Below is a small trained network, with its code and all its weights. Each question gives an input and a target symbol and asks what happens when units are switched off, that is, made to give their printed mean instead of their output.

import numpy as np


def w(rows, s, z=0):
    codes = np.array(rows[::2]) - 128.0
    scale = np.full(codes.shape[1], s)
    scale[-1] = z or s
    return codes * scale


def norm(h):
    return h / np.sqrt((h * h).mean(-1, keepdims=True) + 1e-5)


def f(y):
    return np.maximum(y, 0)


def softmax(a):
    e = np.exp(a - a.max(-1, keepdims=True))
    return e / e.sum(-1, keepdims=True)


def log_softmax(a):
    a = a - a.max(-1, keepdims=True)
    return a - np.log(np.exp(a).sum(-1, keepdims=True))


def net(x, mask):
    ids = ['βδημξπφ'.index(c) for c in x.split()]
    T = len(ids)
    res = E[ids] + P[:T]
    u = 0
    for l in range(2):
        r = norm(res)
        for j in range(2):
            rows = slice(2 * j, 2 * j + 2)
            q, k, v = (r @ M[l][rows].T for M in (Q, K, V))
            z = softmax(np.where(np.tri(T) > 0, q @ k.T / 2**0.5, -1e9)) @ v
            o = O[l][rows]
            res = res + np.where(mask[u + j], z, o[:, -1]) @ o[:, :-1]
        u += 2
        y = f(norm(res) @ A[l][:, :-1].T + A[l][:, -1])
        res = res + np.where(mask[u : u + 4], y, B[l][:, -1]) @ B[l][:, :-1]
        u += 4
    return log_softmax(norm(res)[-1] @ U[:, :-1].T + U[:, -1])


Q, K, V, O, A, B = {}, {}, {}, {}, {}, {}
E = w([
[136,142,159,70,195,157,108,122],'β',
[137,130,87,85,152,108,114,128],'δ',
[123,149,202,108,212,159,111,111],'η',
[68,100,126,124,154,2,123,139],'μ',
[176,164,106,111,190,155,189,85],'ξ',
[142,131,126,28,124,88,198,115],'π',
[173,193,201,121,157,179,179,195],'φ',
],0.015)
P = w([
[99,185,130,122,113,140,64,79],'0',
[19,99,27,98,148,161,140,206],'1',
[209,139,101,149,202,45,101,121],'2',
[102,120,189,181,105,73,182,74],'3',
[116,7,87,96,153,188,181,168],'4',
[227,150,83,157,183,83,102,117],'5',
],0.016)
Q[0] = w([
[179,36,74,151,171,129,38,127],'L0H1',
[161,212,164,126,116,100,99,116],'L0H1',
[109,147,61,47,162,115,107,189],'L0H2',
[253,142,31,146,111,132,6,178],'L0H2',
],0.011)
K[0] = w([
[191,159,127,87,155,201,73,34],'L0H1',
[129,127,91,219,109,76,79,77],'L0H1',
[79,41,157,137,130,109,2,95],'L0H2',
[85,172,110,132,130,159,33,25],'L0H2',
],0.0099)
V[0] = w([
[134,149,141,133,183,72,183,142],'L0H1',
[114,83,162,93,158,206,160,91],'L0H1',
[99,236,214,154,99,86,107,254],'L0H2',
[115,90,186,34,65,64,59,180],'L0H2',
],0.0079)
O[0] = w([
[202,174,193,194,134,123,163,94,219],'L0H1',
[139,136,203,115,120,214,107,170,115],'L0H1',
[97,107,24,254,95,201,202,28,135],'L0H2',
[143,22,103,103,247,192,132,4,254],'L0H2',
],0.007,0.0042)
A[0] = w([
[117,109,169,118,97,106,155,60,133],'L0N1',
[116,94,103,75,169,169,249,216,228],'L0N2',
[152,168,171,96,55,97,119,113,101],'L0N3',
[165,136,174,151,108,113,90,63,2],'L0N4',
],0.011,0.0039)
B[0] = w([
[88,57,143,208,133,176,176,96,176],'L0N1',
[167,75,178,67,104,189,59,205,255],'L0N2',
[126,187,141,112,122,92,200,101,147],'L0N3',
[92,89,207,105,157,9,113,171,144],'L0N4',
],0.011,0.0099)
Q[1] = w([
[197,127,113,131,132,76,140,166],'L1H1',
[213,184,68,116,204,121,126,26],'L1H1',
[252,217,78,93,186,125,114,135],'L1H2',
[207,162,47,78,214,19,73,152],'L1H2',
],0.011)
K[1] = w([
[100,112,131,134,114,166,71,103],'L1H1',
[60,180,90,85,133,144,155,102],'L1H1',
[82,175,144,109,171,142,104,120],'L1H2',
[8,202,50,104,143,124,109,81],'L1H2',
],0.014)
V[1] = w([
[202,117,31,186,153,125,119,181],'L1H1',
[184,175,77,96,141,42,58,104],'L1H1',
[90,82,141,211,153,7,108,156],'L1H2',
[127,157,138,217,197,153,56,195],'L1H2',
],0.012)
O[1] = w([
[174,207,45,150,148,149,157,157,2],'L1H1',
[184,125,31,116,223,93,74,197,69],'L1H1',
[235,214,104,150,247,48,51,72,108],'L1H2',
[209,213,172,233,139,219,51,170,25],'L1H2',
],0.011,0.0058)
A[1] = w([
[47,139,115,216,68,192,171,94,3],'L1N1',
[73,119,98,175,196,97,151,156,205],'L1N2',
[68,75,114,90,9,159,101,224,105],'L1N3',
[142,105,124,58,114,82,111,191,153],'L1N4',
],0.014,0.0042)
B[1] = w([
[168,87,27,173,17,68,77,65,153],'L1N1',
[149,126,117,49,67,215,112,205,172],'L1N2',
[149,214,159,187,238,246,168,155,249],'L1N3',
[140,180,140,112,20,153,103,22,196],'L1N4',
],0.011,0.016)
U = w([
[63,127,100,180,194,217,166,199,173],'β',
[131,128,108,69,80,150,78,220,176],'δ',
[149,111,224,151,66,140,38,100,1],'η',
[129,139,99,174,207,133,126,83,127],'μ',
[92,254,152,119,78,100,149,144,110],'ξ',
[58,55,139,118,112,119,194,129,111],'π',
[142,118,81,200,40,159,146,103,102],'φ',
],0.0081,0.0047)

Each question gives the input, a string of symbols that net reads in full, and the target symbol t.
The units are the heads (2 rows each of Q, K, V and O) and the neurons (one row each of A and B). Each row of codes is followed by its name. A weight is (code - 128) times the scale printed after its matrix; where a second scale follows, it is the last column's (O, A, B and U).
mask holds one flag per unit, layer by layer, with each layer's heads first. A switched-off unit (its flag False) gives its mean, the last column of its rows in O or B, instead of its output. The means were averaged over made-up inputs and are rounded, as every weight is.
A unit's drop is (log p(t) with every unit on - log p(t) with that unit switched off) / (log p(t) with every unit on - log p(t) with every unit switched off).
The circuit of an input: a set's keep is (log p(t) with only the set's units on - log p(t) with every unit switched off) / (log p(t) with every unit on - log p(t) with every unit switched off). Starting from all 12 units, units are removed one at a time, each time the one whose removal leaves the highest keep (on an exact tie, the one counted first), for as long as the keep stays at least 0.8.
units of the circuit, in order: the units of the circuit, biggest drop first
k most important neurons: the k neurons with the biggest drops, biggest first
which heads matter: for each layer, one digit per head in row order, 1 if its drop is at least 0.15 and else 0, layers parted by /
input μ π μ ξ, target π: 3 most important neurons -> [L0N1, L0N2, L1N3]
input β μ φ η μ, target δ: 2 most important neurons -> [L0N1, L1N4]
input μ μ ξ β, target ξ: units of the circuit, in order -> [L0H2, L0N3]
input μ φ φ π μ π, target μ: units of the circuit, in order -> [L1H2, L0N2]
input φ π δ μ π β, target φ: units of the circuit, in order -> [L1N1, L0N2, L1H2]
input π β μ δ μ β, target π: which heads matter -> 00 / 01
input μ δ π β, target π: units of the circuit, in order -> [L1N3, L0N2, L1N4]
input φ φ π, target φ: units of the circuit, in order -> [L0H2, L1N1, L1H2]
input φ φ η π μ ξ, target φ: which heads matter -> 01 / 00
input β φ ξ π μ δ, target β: which heads matter -> 10 / 01
input π μ π, target π: units of the circuit, in order -> [L0N2, L1H2]
input μ ξ π δ, target π: which heads matter -> 00 / 00
input ξ μ δ, target ξ: units of the circuit, in order -> [L0H2, L0N2]
input μ μ μ β, target μ: which heads matter -> 00 / 01
input π β μ μ, target μ: units of the circuit, in order -> [L1H2]
input μ ξ μ η, target ξ: which heads matter -> 01 / 00
input π π φ, target π: which heads matter -> 00 / 01
input ξ π β, target ξ: 2 most important neurons -> [L0N2, L0N3]
input φ φ μ δ, target φ: most important neuron -> [L0N2]
input μ η η, target μ: units of the circuit, in order -> [L0N2, L1H2]
input μ π ξ δ, target π: which heads matter -> 01 / 00
input β ξ π, target β: units of the circuit, in order -> [L1H2, L1N3]
